Below are the code and all the weights of a small trained network. Each question names an input and a class and asks about switching units off, where a switched-off unit gives its printed mean instead of its output.

import numpy as np


def w(rows, s, z=0):
    codes = np.array(rows[::2]) - 128.0
    scale = np.full(codes.shape[1], s)
    scale[-1] = z or s
    return codes * scale


def norm(h):
    return h / np.sqrt((h * h).mean(-1, keepdims=True) + 1e-5)


def f(y):
    return np.maximum(y, 0)


def log_softmax(a):
    a = a - a.max(-1, keepdims=True)
    return a - np.log(np.exp(a).sum(-1, keepdims=True))


def net(x, mask):
    res = np.array(x, float).reshape(1, 7) / 4 @ E
    u = 0
    for l in range(2):
        y = f(norm(res) @ A[l][:, :-1].T + A[l][:, -1])
        res = res + np.where(mask[u : u + 3], y, B[l][:, -1]) @ B[l][:, :-1]
        u += 3
    return log_softmax(norm(res)[-1] @ U[:, :-1].T + U[:, -1])


A, B = {}, {}
E = w([
[177,54,77,66,158],'x0',
[252,51,130,145,103],'x1',
[194,180,104,139,136],'x2',
[77,63,81,179,93],'x3',
[126,86,134,254,97],'x4',
[172,56,118,86,102],'x5',
[173,77,168,74,148],'x6',
],0.0062)
A[0] = w([
[157,94,254,174,82,71],'0.n0',
[230,97,159,83,99,148],'0.n1',
[105,254,136,179,157,1],'0.n2',
],0.0068,0.0031)
B[0] = w([
[123,104,186,177,141,211],'0.n0',
[163,100,142,127,167,254],'0.n1',
[120,176,117,248,201,204],'0.n2',
],0.015,0.0039)
A[1] = w([
[56,135,145,160,113,148],'1.n0',
[164,27,52,221,66,110],'1.n1',
[121,28,68,207,2,2],'1.n2',
],0.0081,0.00079)
B[1] = w([
[165,171,136,4,129,198],'1.n0',
[95,166,109,98,65,255],'1.n1',
[91,79,53,171,73,233],'1.n2',
],0.012,0.0051)
U = w([
[44,151,129,6,162,61],'0',
[106,241,136,179,172,255],'1',
[245,91,100,15,172,137],'2',
[81,79,35,115,27,135],'3',
[171,66,195,166,106,72],'4',
],0.018,0.0024)

Each question gives the input, the list of numbers given to net, and the class t.
The units are the neurons (one row each of A and B). Each row of codes is followed by its name. A weight is (code - 128) times the scale printed after its matrix; where a second scale follows, it is the last column's (A, B and U).
mask holds one flag per neuron, layer by layer. A switched-off neuron (its flag False) gives its mean, the last column of its row in B, instead of its output. The means were averaged over made-up inputs and are rounded, as every weight is.
A unit's drop is (log p(t) with every unit on - log p(t) with that unit switched off) / (log p(t) with every unit on - log p(t) with every unit switched off).
The circuit of an input: a set's keep is (log p(t) with only the set's units on - log p(t) with every unit switched off) / (log p(t) with every unit on - log p(t) with every unit switched off). Starting from all 6 units, units are removed one at a time, each time the one whose removal leaves the highest keep (on an exact tie, the one counted first), for as long as the keep stays at least 0.8.
units of the circuit, in order: the units of the circuit, biggest drop first
k most important neurons: the k neurons with the biggest drops, biggest first
k most important neurons of layer l: the k neurons of layer l with the biggest drops, biggest first
drop when u is switched off: that unit's drop, to one decimal
input [6,-6,-2,2,1,-1,-1], class 0: units of the circuit, in order => [1.n2]
input [-4,-8,-8,4,5,2,-1], class 0: 2 most important neurons of layer 1 => [1.n0; 1.n1]
input [-5,7,2,0,7,7,-4], class 3: 3 most important neurons => [1.n2; 1.n1; 0.n2]
input [-6,8,4,4,6,-5,-4], class 3: 2 most important neurons => [1.n2; 1.n1]
input [-4,-5,-7,3,0,-4,2], class 0: 2 most important neurons => [1.n0; 0.n0]
input [2,-7,-2,-8,-6,-6,4], class 1: units of the circuit, in order => [0.n2; 1.n0]
input [7,-3,2,1,7,6,7], class 3: 2 most important neurons of layer 1 => [1.n1; 1.n0]
input [1,7,-4,-3,6,-4,-7], class 3: drop when 1.n2 is switched off => 0.1
input [-2,0,-5,-4,3,6,-3], class 4: drop when 0.n0 is switched off => 4.3
input [6,4,2,-3,6,-6,-6], class 3: drop when 0.n2 is switched off => 0.1
